Below are the code and all the weights of a small trained network. Each question names an input and a class and asks about switching units off, where a switched-off unit gives its printed mean instead of its output.

import numpy as np


def w(rows, s, z=0):
    codes = np.array(rows[::2]) - 128.0
    scale = np.full(codes.shape[1], s)
    scale[-1] = z or s
    return codes * scale


def norm(h):
    return h / np.sqrt((h * h).mean(-1, keepdims=True) + 1e-5)


def f(y):
    return np.maximum(y, 0)


def log_softmax(a):
    a = a - a.max(-1, keepdims=True)
    return a - np.log(np.exp(a).sum(-1, keepdims=True))


def net(x, mask):
    res = np.array(x, float).reshape(1, 3) / 4 @ E
    u = 0
    for l in range(4):
        y = f(norm(res) @ A[l][:, :-1].T + A[l][:, -1])
        res = res + np.where(mask[u : u + 6], y, B[l][:, -1]) @ B[l][:, :-1]
        u += 6
    return log_softmax(norm(res)[-1] @ U[:, :-1].T + U[:, -1])


A, B = {}, {}
E = w([
[254,155,84,223,98],'x0',
[158,195,161,134,129],'x1',
[86,125,165,191,125],'x2',
],0.0077)
A[0] = w([
[130,90,181,20,146,77],'L0N0',
[95,131,109,129,117,10],'L0N1',
[146,99,2,18,186,66],'L0N2',
[58,67,94,155,102,120],'L0N3',
[153,115,123,175,193,23],'L0N4',
[200,19,66,84,114,4],'L0N5',
],0.007,0.0029)
B[0] = w([
[78,158,86,104,64,227],'L0N0',
[156,88,221,148,164,128],'L0N1',
[121,178,67,123,93,254],'L0N2',
[64,69,54,199,253,189],'L0N3',
[58,156,82,130,147,142],'L0N4',
[135,253,112,82,184,214],'L0N5',
],0.0067,0.0043)
A[1] = w([
[238,128,101,137,158,244],'L1N0',
[185,167,170,170,99,235],'L1N1',
[130,9,95,159,98,188],'L1N2',
[75,133,129,150,164,119],'L1N3',
[118,103,138,162,154,7],'L1N4',
[77,36,129,93,134,80],'L1N5',
],0.013,0.002)
B[1] = w([
[97,111,190,217,147,255],'L1N0',
[133,101,120,157,254,221],'L1N1',
[136,121,132,175,192,168],'L1N2',
[154,167,132,109,98,182],'L1N3',
[77,165,220,126,133,145],'L1N4',
[130,98,120,214,96,188],'L1N5',
],0.0099,0.0082)
A[2] = w([
[168,183,174,103,99,1],'L2N0',
[161,162,169,96,127,37],'L2N1',
[200,170,136,154,203,196],'L2N2',
[159,177,168,90,130,63],'L2N3',
[161,189,93,145,150,81],'L2N4',
[96,9,151,167,153,35],'L2N5',
],0.011,0.0024)
B[2] = w([
[13,81,75,102,107,138],'L2N0',
[84,63,26,59,138,135],'L2N1',
[46,127,119,194,213,254],'L2N2',
[72,57,2,101,147,143],'L2N3',
[168,54,184,139,87,179],'L2N4',
[179,30,154,169,206,209],'L2N5',
],0.0093,0.0082)
A[3] = w([
[103,51,93,82,101,131],'L3N0',
[102,119,135,103,149,176],'L3N1',
[108,104,195,164,85,17],'L3N2',
[109,103,208,134,102,90],'L3N3',
[104,250,159,189,86,2],'L3N4',
[104,110,116,86,155,126],'L3N5',
],0.012,0.0018)
B[3] = w([
[170,176,58,129,217,255],'L3N0',
[210,135,117,132,113,205],'L3N1',
[186,141,112,143,65,188],'L3N2',
[137,159,110,54,90,175],'L3N3',
[124,145,173,68,189,154],'L3N4',
[95,187,148,152,2,204],'L3N5',
],0.009,0.0036)
U = w([
[141,80,206,131,66,81],'0',
[111,187,250,61,87,108],'1',
[82,167,47,85,117,187],'2',
[216,101,167,101,94,2],'3',
[94,79,168,228,216,195],'4',
[148,80,166,94,121,55],'5',
],0.017,0.008)

Each question gives the input, the list of numbers given to net, and the class t.
The units are the neurons (one row each of A and B). Each row of codes is followed by its name. A weight is (code - 128) times the scale printed after its matrix; where a second scale follows, it is the last column's (A, B and U).
mask holds one flag per neuron, layer by layer. A switched-off neuron (its flag False) gives its mean, the last column of its row in B, instead of its output. The means were averaged over made-up inputs and are rounded, as every weight is.
A unit's drop is (log p(t) with every unit on - log p(t) with that unit switched off) / (log p(t) with every unit on - log p(t) with every unit switched off).
The circuit of an input: a set's keep is (log p(t) with only the set's units on - log p(t) with every unit switched off) / (log p(t) with every unit on - log p(t) with every unit switched off). Starting from the 12 units with the biggest drops (on a tie, the unit counted first), units are removed one at a time, each time the one whose removal leaves the highest keep (on an exact tie, the one counted first), for as long as the keep stays at least 0.8.
circuit, biggest first: the units of the circuit, biggest drop first
top k neurons: the k neurons with the biggest drops, biggest first
top k neurons in layer l: the k neurons of layer l with the biggest drops, biggest first
drop when u is switched off: that unit's drop, to one decimal
input [-5,1,0], class 2: circuit, biggest first => L1N1, L1N0, L2N2
input [-7,-8,-7], class 2: top 2 neurons in layer 0 => L0N2, L0N0
input [0,-8,-2], class 2: top neuron => L0N5
input [-4,1,5], class 0: top 3 neurons in layer 0 => L0N5, L0N2, L0N3
input [-7,5,-2], class 1: top 4 neurons => L0N5, L1N5, L0N0, L2N5
input [-4,6,8], class 2: top 4 neurons => L1N0, L1N3, L1N5, L2N3
input [-3,4,7], class 1: top 2 neurons => L0N5, L0N2
input [-4,-2,-3], class 2: top 2 neurons in layer 1 => L1N0, L1N1
input [-3,3,4], class 1: top 2 neurons in layer 1 => L1N5, L1N1
input [-6,5,3], class 1: drop when L0N5 is switched off => 0.4
input [-8,2,-7], class 2: drop when L1N0 is switched off => 0.0
input [-5,5,5], class 1: drop when L0N5 is switched off => 0.6
